Below is a small trained network, with its code and all its weights. Each question gives an input and a target symbol and asks what happens when units are switched off, that is, made to give their printed mean instead of their output.

import numpy as np


def w(rows, s, z=0):
    codes = np.array(rows[::2]) - 128.0
    scale = np.full(codes.shape[1], s)
    scale[-1] = z or s
    return codes * scale


def norm(h):
    return h / np.sqrt((h * h).mean(-1, keepdims=True) + 1e-5)


def f(y):
    return np.maximum(y, 0)


def softmax(a):
    e = np.exp(a - a.max(-1, keepdims=True))
    return e / e.sum(-1, keepdims=True)


def log_softmax(a):
    a = a - a.max(-1, keepdims=True)
    return a - np.log(np.exp(a).sum(-1, keepdims=True))


def net(x, mask):
    ids = ['βγζηλξτφ'.index(c) for c in x.split()]
    T = len(ids)
    res = E[ids] + P[:T]
    r = norm(res)
    for j in range(3):
        rows = slice(3 * j, 3 * j + 3)
        q, k, v = (r @ M[0][rows].T for M in (Q, K, V))
        z = softmax(np.where(np.tri(T) > 0, q @ k.T / 3**0.5, -1e9)) @ v
        o = O[0][rows]
        res = res + np.where(mask[j], z, o[:, -1]) @ o[:, :-1]
    y = f(norm(res) @ A[0][:, :-1].T + A[0][:, -1])
    res = res + np.where(mask[3:19], y, B[0][:, -1]) @ B[0][:, :-1]
    return log_softmax(norm(res)[-1] @ U[:, :-1].T + U[:, -1])


Q, K, V, O, A, B = {}, {}, {}, {}, {}, {}
E = w([
[96,188,73,111,73,101,147,122],'β',
[21,128,137,105,73,130,144,132],'γ',
[82,159,103,101,149,133,136,195],'ζ',
[136,216,91,90,171,141,110,135],'η',
[150,39,165,137,156,116,169,102],'λ',
[70,176,146,75,167,170,89,131],'ξ',
[176,120,146,130,143,107,122,5],'τ',
[203,80,104,153,160,74,166,133],'φ',
],0.0022)
P = w([
[124,95,74,13,96,110,51,131],'0',
[108,158,87,123,147,203,233,102],'1',
[97,174,147,55,186,52,204,106],'2',
[140,54,44,113,167,192,103,94],'3',
[185,194,227,131,71,120,130,183],'4',
[86,156,159,135,215,38,207,113],'5',
[152,44,98,149,156,157,107,87],'6',
[104,163,137,252,140,130,116,145],'7',
[104,112,168,140,199,19,149,111],'8',
[149,20,11,138,139,168,89,89],'9',
],0.0019)
Q[0] = w([
[219,120,183,51,50,139,117,172],'head 1',
[167,31,42,144,93,246,97,99],'head 1',
[93,72,88,9,212,35,192,70],'head 1',
[129,39,50,85,143,187,165,84],'head 2',
[197,138,179,178,55,203,60,179],'head 2',
[186,130,163,7,92,107,194,164],'head 2',
[136,118,106,98,98,165,96,142],'head 3',
[132,177,166,144,134,138,157,96],'head 3',
[111,221,227,165,160,96,223,142],'head 3',
],0.012)
K[0] = w([
[74,157,78,129,175,152,185,114],'head 1',
[77,122,86,23,106,96,81,156],'head 1',
[122,53,121,130,186,20,101,77],'head 1',
[95,116,65,38,115,81,45,141],'head 2',
[89,202,95,129,94,218,164,184],'head 2',
[64,102,70,162,186,133,171,87],'head 2',
[150,76,135,133,136,128,98,137],'head 3',
[145,143,147,151,159,140,151,100],'head 3',
[117,181,150,204,172,175,251,121],'head 3',
],0.014)
V[0] = w([
[127,82,193,125,91,140,128,21],'head 1',
[254,119,33,154,111,50,167,143],'head 1',
[99,13,150,128,112,130,188,240],'head 1',
[157,132,152,111,154,127,113,138],'head 2',
[168,130,149,109,226,179,100,142],'head 2',
[86,126,103,144,74,101,138,113],'head 2',
[134,123,134,127,133,132,134,137],'head 3',
[143,73,90,64,112,114,68,145],'head 3',
[147,125,132,115,125,135,115,133],'head 3',
],0.0092)
O[0] = w([
[111,190,139,104,188,101,172,53,58],'head 1',
[171,99,167,122,170,34,2,173,253],'head 1',
[120,86,63,94,153,111,197,218,73],'head 1',
[148,131,148,108,125,137,125,133,155],'head 2',
[139,80,166,71,169,182,93,102,121],'head 2',
[121,156,106,178,115,97,147,154,132],'head 2',
[124,137,131,112,122,134,125,119,118],'head 3',
[154,107,103,115,130,72,14,116,193],'head 3',
[122,116,129,115,123,111,109,125,110],'head 3',
],0.0058,0.0031)
A[0] = w([
[104,134,19,54,175,45,163,77,63],'neuron 1',
[111,139,159,91,52,237,161,84,134],'neuron 2',
[185,181,165,58,217,95,179,228,80],'neuron 3',
[70,58,97,130,89,175,196,220,25],'neuron 4',
[138,108,141,30,215,206,192,136,53],'neuron 5',
[174,120,80,219,196,170,102,133,123],'neuron 6',
[106,63,127,118,173,171,208,131,139],'neuron 7',
[104,147,85,82,192,48,253,130,49],'neuron 8',
[78,108,160,176,95,119,85,67,97],'neuron 9',
[102,202,86,187,82,146,168,121,157],'neuron 10',
[87,176,195,133,171,73,121,46,3],'neuron 11',
[59,151,198,187,92,54,184,145,92],'neuron 12',
[151,88,123,95,145,40,32,162,168],'neuron 13',
[134,104,101,36,148,122,96,23,84],'neuron 14',
[162,220,34,85,89,111,115,85,103],'neuron 15',
[131,83,37,106,89,126,109,216,84],'neuron 16',
],0.0057,0.0031)
B[0] = w([
[99,79,216,145,99,146,106,150,151],'neuron 1',
[129,102,56,170,197,99,132,159,180],'neuron 2',
[67,75,202,156,133,156,138,150,181],'neuron 3',
[167,157,179,94,151,27,120,171,168],'neuron 4',
[117,81,116,126,64,138,62,67,162],'neuron 5',
[110,135,132,104,99,116,122,119,146],'neuron 6',
[125,135,104,72,111,97,82,104,170],'neuron 7',
[105,138,105,240,122,88,76,106,168],'neuron 8',
[163,139,116,131,117,120,147,179,160],'neuron 9',
[143,111,173,55,97,146,95,114,174],'neuron 10',
[157,177,142,146,201,102,127,40,157],'neuron 11',
[174,142,111,111,107,194,106,140,154],'neuron 12',
[101,164,119,104,113,162,246,124,253],'neuron 13',
[164,151,160,173,135,153,142,194,159],'neuron 14',
[97,88,150,163,141,111,136,152,152],'neuron 15',
[119,122,110,112,182,160,86,43,183],'neuron 16',
],0.012,0.0073)
U = w([
[212,173,185,99,9,230,76,166,40],'β',
[90,226,42,163,44,36,191,156,3],'γ',
[179,94,119,25,180,14,57,185,200],'ζ',
[168,80,50,253,204,173,100,220,93],'η',
[39,41,183,196,68,93,24,81,178],'λ',
[100,69,26,47,122,218,146,26,152],'ξ',
[189,222,185,171,216,121,124,20,211],'τ',
[61,93,227,95,176,160,248,199,134],'φ',
],0.004,0.00048)

Each question gives the input, a string of symbols that net reads in full, and the target symbol t.
The units are the heads (3 rows each of Q, K, V and O) and the neurons (one row each of A and B). Each row of codes is followed by its name. A weight is (code - 128) times the scale printed after its matrix; where a second scale follows, it is the last column's (O, A, B and U).
mask holds one flag per unit, heads first, then neurons. A switched-off unit (its flag False) gives its mean, the last column of its rows in O or B, instead of its output. The means were averaged over made-up inputs and are rounded, as every weight is.
A unit's drop is (log p(t) with every unit on - log p(t) with that unit switched off) / (log p(t) with every unit on - log p(t) with every unit switched off).
The circuit of an input: a set's keep is (log p(t) with only the set's units on - log p(t) with every unit switched off) / (log p(t) with every unit on - log p(t) with every unit switched off). Starting from the 12 units with the biggest drops (on a tie, the unit counted first), units are removed one at a time, each time the one whose removal leaves the highest keep (on an exact tie, the one counted first), for as long as the keep stays at least 0.8.
units of the circuit, in order: the units of the circuit, biggest drop first
most important unit: the unit with the biggest drop
top k neurons: the k neurons with the biggest drops, biggest first
heads that matter: for each layer, one digit per head in row order, 1 if its drop is at least 0.15 and else 0, layers parted by /
input ξ β ξ ξ ξ β ζ, target η: top 3 neurons : [neuron 2; neuron 13; neuron 14]
input ξ β λ ζ τ τ τ, target η: most important unit : head 1
input ζ ζ η γ β ζ ζ ζ, target β: heads that matter : 000
input η φ β ζ ξ, target φ: heads that matter : 100
input λ ζ ξ φ β λ ζ λ γ β, target φ: top 3 neurons : [neuron 13; neuron 1; neuron 14]
input ζ β λ η τ ζ β, target ξ: heads that matter : 101
input φ ξ φ, target φ: units of the circuit, in order : [head 1; neuron 13; neuron 3; head 3]
input ξ τ λ φ φ ξ ζ η, target φ: heads that matter : 100
input β β γ λ β, target β: heads that matter : 010
input η ξ φ β ζ, target ξ: heads that matter : 100
input λ ξ ζ ζ ζ φ φ τ, target ζ: heads that matter : 100
input λ β γ η, target φ: heads that matter : 101
input τ ζ η λ φ φ ξ λ, target φ: heads that matter : 100
input τ η ξ λ η φ φ η, target η: most important unit : head 1
input ζ η τ φ ξ γ β γ, target ξ: units of the circuit, in order : [head 1; neuron 2; neuron 10]
input φ γ φ λ, target ζ: heads that matter : 101
input β ξ τ ξ φ φ φ, target γ: heads that matter : 011
input λ β φ λ ζ η γ, target φ: heads that matter : 101
input ξ ζ β β ξ β β β ζ γ, target η: heads that matter : 101
input λ ζ τ η λ β, target λ: most important unit : neuron 8
input λ φ β τ, target φ: top 3 neurons : [neuron 13; neuron 1; neuron 14]
input ζ ζ β η η β λ η γ γ, target ξ: units of the circuit, in order : [head 3; head 1; neuron 16; neuron 13]
input λ β ξ, target λ: top 2 neurons : [neuron 8; neuron 5]
input γ γ φ η, target λ: units of the circuit, in order : [head 1; head 3; neuron 13; neuron 1]
input λ β ξ φ γ β, target φ: units of the circuit, in order : [head 1; neuron 13; neuron 3; head 3]
